Here is a tiny trained network, its code and every weight. The questions are about switching its units off for an input and a class, where a switched-off unit gives its printed mean instead of its output.

import numpy as np


def w(rows, s, z=0):
    codes = np.array(rows[::2]) - 128.0
    scale = np.full(codes.shape[1], s)
    scale[-1] = z or s
    return codes * scale


def norm(h):
    return h / np.sqrt((h * h).mean(-1, keepdims=True) + 1e-5)


def f(y):
    return np.maximum(y, 0)


def log_softmax(a):
    a = a - a.max(-1, keepdims=True)
    return a - np.log(np.exp(a).sum(-1, keepdims=True))


def net(x, mask):
    res = np.array(x, float).reshape(1, 5) / 4 @ E
    u = 0
    for l in range(2):
        y = f(norm(res) @ A[l][:, :-1].T + A[l][:, -1])
        res = res + np.where(mask[u : u + 15], y, B[l][:, -1]) @ B[l][:, :-1]
        u += 15
    return log_softmax(norm(res)[-1] @ U[:, :-1].T + U[:, -1])


A, B = {}, {}
E = w([
[20,76,101,52,150],'x0',
[113,72,183,253,98],'x1',
[123,78,41,32,50],'x2',
[67,215,124,114,27],'x3',
[120,116,47,213,153],'x4',
],0.007)
A[0] = w([
[131,175,180,101,121,40],'0.n1',
[66,108,124,74,164,157],'0.n2',
[55,91,105,197,119,121],'0.n3',
[158,187,65,74,74,2],'0.n4',
[103,176,226,107,94,72],'0.n5',
[120,163,119,171,185,157],'0.n6',
[123,84,144,155,163,188],'0.n7',
[164,147,140,67,131,89],'0.n8',
[189,166,133,200,103,62],'0.n9',
[123,112,122,116,37,125],'0.n10',
[115,107,95,122,253,126],'0.n11',
[129,71,97,97,97,53],'0.n12',
[159,148,119,65,209,3],'0.n13',
[76,159,151,155,54,53],'0.n14',
[91,142,137,178,92,76],'0.n15',
],0.012,0.007)
B[0] = w([
[118,124,172,131,140,158],'0.n1',
[216,141,141,193,115,254],'0.n2',
[25,115,96,195,117,219],'0.n3',
[113,235,16,66,50,186],'0.n4',
[104,191,243,74,168,215],'0.n5',
[191,23,148,93,65,222],'0.n6',
[141,207,117,91,90,240],'0.n7',
[57,121,123,178,184,186],'0.n8',
[181,149,92,175,150,221],'0.n9',
[62,82,52,113,128,218],'0.n10',
[107,56,117,105,254,232],'0.n11',
[173,103,184,75,60,165],'0.n12',
[182,83,101,22,226,167],'0.n13',
[52,176,103,147,208,193],'0.n14',
[98,161,76,128,191,177],'0.n15',
],0.0082,0.005)
A[1] = w([
[102,44,150,120,112,114],'1.n1',
[113,42,81,144,101,122],'1.n2',
[114,157,253,98,107,28],'1.n3',
[73,119,106,106,213,91],'1.n4',
[132,178,135,157,75,76],'1.n5',
[73,175,82,133,63,66],'1.n6',
[110,118,97,89,33,83],'1.n7',
[165,59,129,87,15,75],'1.n8',
[38,50,113,141,175,2],'1.n9',
[131,111,89,167,43,136],'1.n10',
[128,57,131,113,125,90],'1.n11',
[114,143,93,120,190,117],'1.n12',
[233,104,159,212,138,101],'1.n13',
[131,142,179,87,166,136],'1.n14',
[97,110,172,202,104,85],'1.n15',
],0.012,0.0073)
B[1] = w([
[118,68,182,138,62,172],'1.n1',
[145,167,234,151,104,218],'1.n2',
[75,192,244,112,191,193],'1.n3',
[166,66,134,160,118,213],'1.n4',
[114,30,140,147,138,155],'1.n5',
[105,111,87,91,166,222],'1.n6',
[144,170,82,82,77,204],'1.n7',
[82,144,181,152,43,175],'1.n8',
[156,86,155,255,134,177],'1.n9',
[129,158,146,83,173,218],'1.n10',
[112,101,158,112,84,165],'1.n11',
[153,87,114,128,57,195],'1.n12',
[195,236,52,162,96,254],'1.n13',
[118,139,148,60,178,227],'1.n14',
[127,127,90,68,160,180],'1.n15',
],0.0099,0.0051)
U = w([
[92,86,216,94,23,66],'0',
[99,174,57,48,75,219],'1',
[149,28,173,223,125,87],'2',
[6,139,97,191,139,4],'3',
[98,193,253,87,191,72],'4',
[211,203,96,185,129,185],'5',
[210,55,138,38,183,132],'6',
],0.023,0.0029)

Each question gives the input, the list of numbers given to net, and the class t.
The units are the neurons (one row each of A and B). Each row of codes is followed by its name. A weight is (code - 128) times the scale printed after its matrix; where a second scale follows, it is the last column's (A, B and U).
mask holds one flag per neuron, layer by layer. A switched-off neuron (its flag False) gives its mean, the last column of its row in B, instead of its output. The means were averaged over made-up inputs and are rounded, as every weight is.
A unit's drop is (log p(t) with every unit on - log p(t) with that unit switched off) / (log p(t) with every unit on - log p(t) with every unit switched off).
The circuit of an input: a set's keep is (log p(t) with only the set's units on - log p(t) with every unit switched off) / (log p(t) with every unit on - log p(t) with every unit switched off). Starting from the 12 units with the biggest drops (on a tie, the unit counted first), units are removed one at a time, each time the one whose removal leaves the highest keep (on an exact tie, the one counted first), for as long as the keep stays at least 0.8.
units of the circuit, in order: the units of the circuit, biggest drop first
top k neurons: the k neurons with the biggest drops, biggest first
k most important neurons of layer l: the k neurons of layer l with the biggest drops, biggest first
drop of u: that unit's drop, to one decimal
input [2,-7,2,0,5], class 6: units of the circuit, in order : 0.n11, 1.n4
input [-7,3,5,1,-4], class 1: units of the circuit, in order : 0.n10
input [0,0,-4,-2,7], class 2: top 3 neurons : 0.n11, 0.n2, 0.n3
input [8,6,7,2,6], class 0: top 3 neurons : 0.n12, 1.n2, 1.n1
input [-6,-1,1,8,8], class 1: units of the circuit, in order : 0.n2, 1.n6
input [7,1,4,-1,3], class 0: 2 most important neurons of layer 0 : 0.n12, 0.n14
input [3,8,1,-4,-4], class 0: top 4 neurons : 0.n7, 0.n11, 0.n14, 1.n1
input [-7,-8,-8,-4,-6], class 6: top 2 neurons : 0.n13, 1.n2
input [-2,6,-3,-8,8], class 5: top 3 neurons : 1.n13, 0.n7, 0.n10
input [0,6,7,7,-7], class 1: top 2 neurons : 0.n10, 0.n14
input [-7,-4,-8,-5,-4], class 5: top 2 neurons : 1.n13, 0.n9
input [6,6,-3,-2,-3], class 2: top 2 neurons : 0.n3, 1.n9
input [1,2,0,-2,2], class 2: top 2 neurons : 0.n11, 1.n9
input [-6,-7,-1,-8,6], class 6: units of the circuit, in order : 0.n11
input [-8,-2,2,3,2], class 1: top 2 neurons : 0.n4, 0.n2
input [3,-3,-7,-5,5], class 6: 4 most important neurons of layer 0 : 0.n11, 0.n7, 0.n13, 0.n10
input [0,7,-7,-8,-5], class 5: top 3 neurons : 1.n13, 0.n5, 0.n7
input [-8,7,-6,-4,-8], class 5: top 2 neurons : 1.n13, 0.n9
input [4,-8,5,-2,-1], class 6: 2 most important neurons of layer 1 : 1.n13, 1.n4
input [4,-1,-2,4,1], class 3: most important neuron of layer 0 : 0.n11
input [-2,3,3,7,-7], class 4: 2 most important neurons of layer 1 : 1.n3, 1.n13
input [6,1,-3,-8,2], class 2: drop of 1.n9 : 0.1
input [3,-2,-6,-6,7], class 2: drop of 0.n11 : 0.3
input [-5,7,7,2,0], class 3: drop of 0.n14 : 0.2
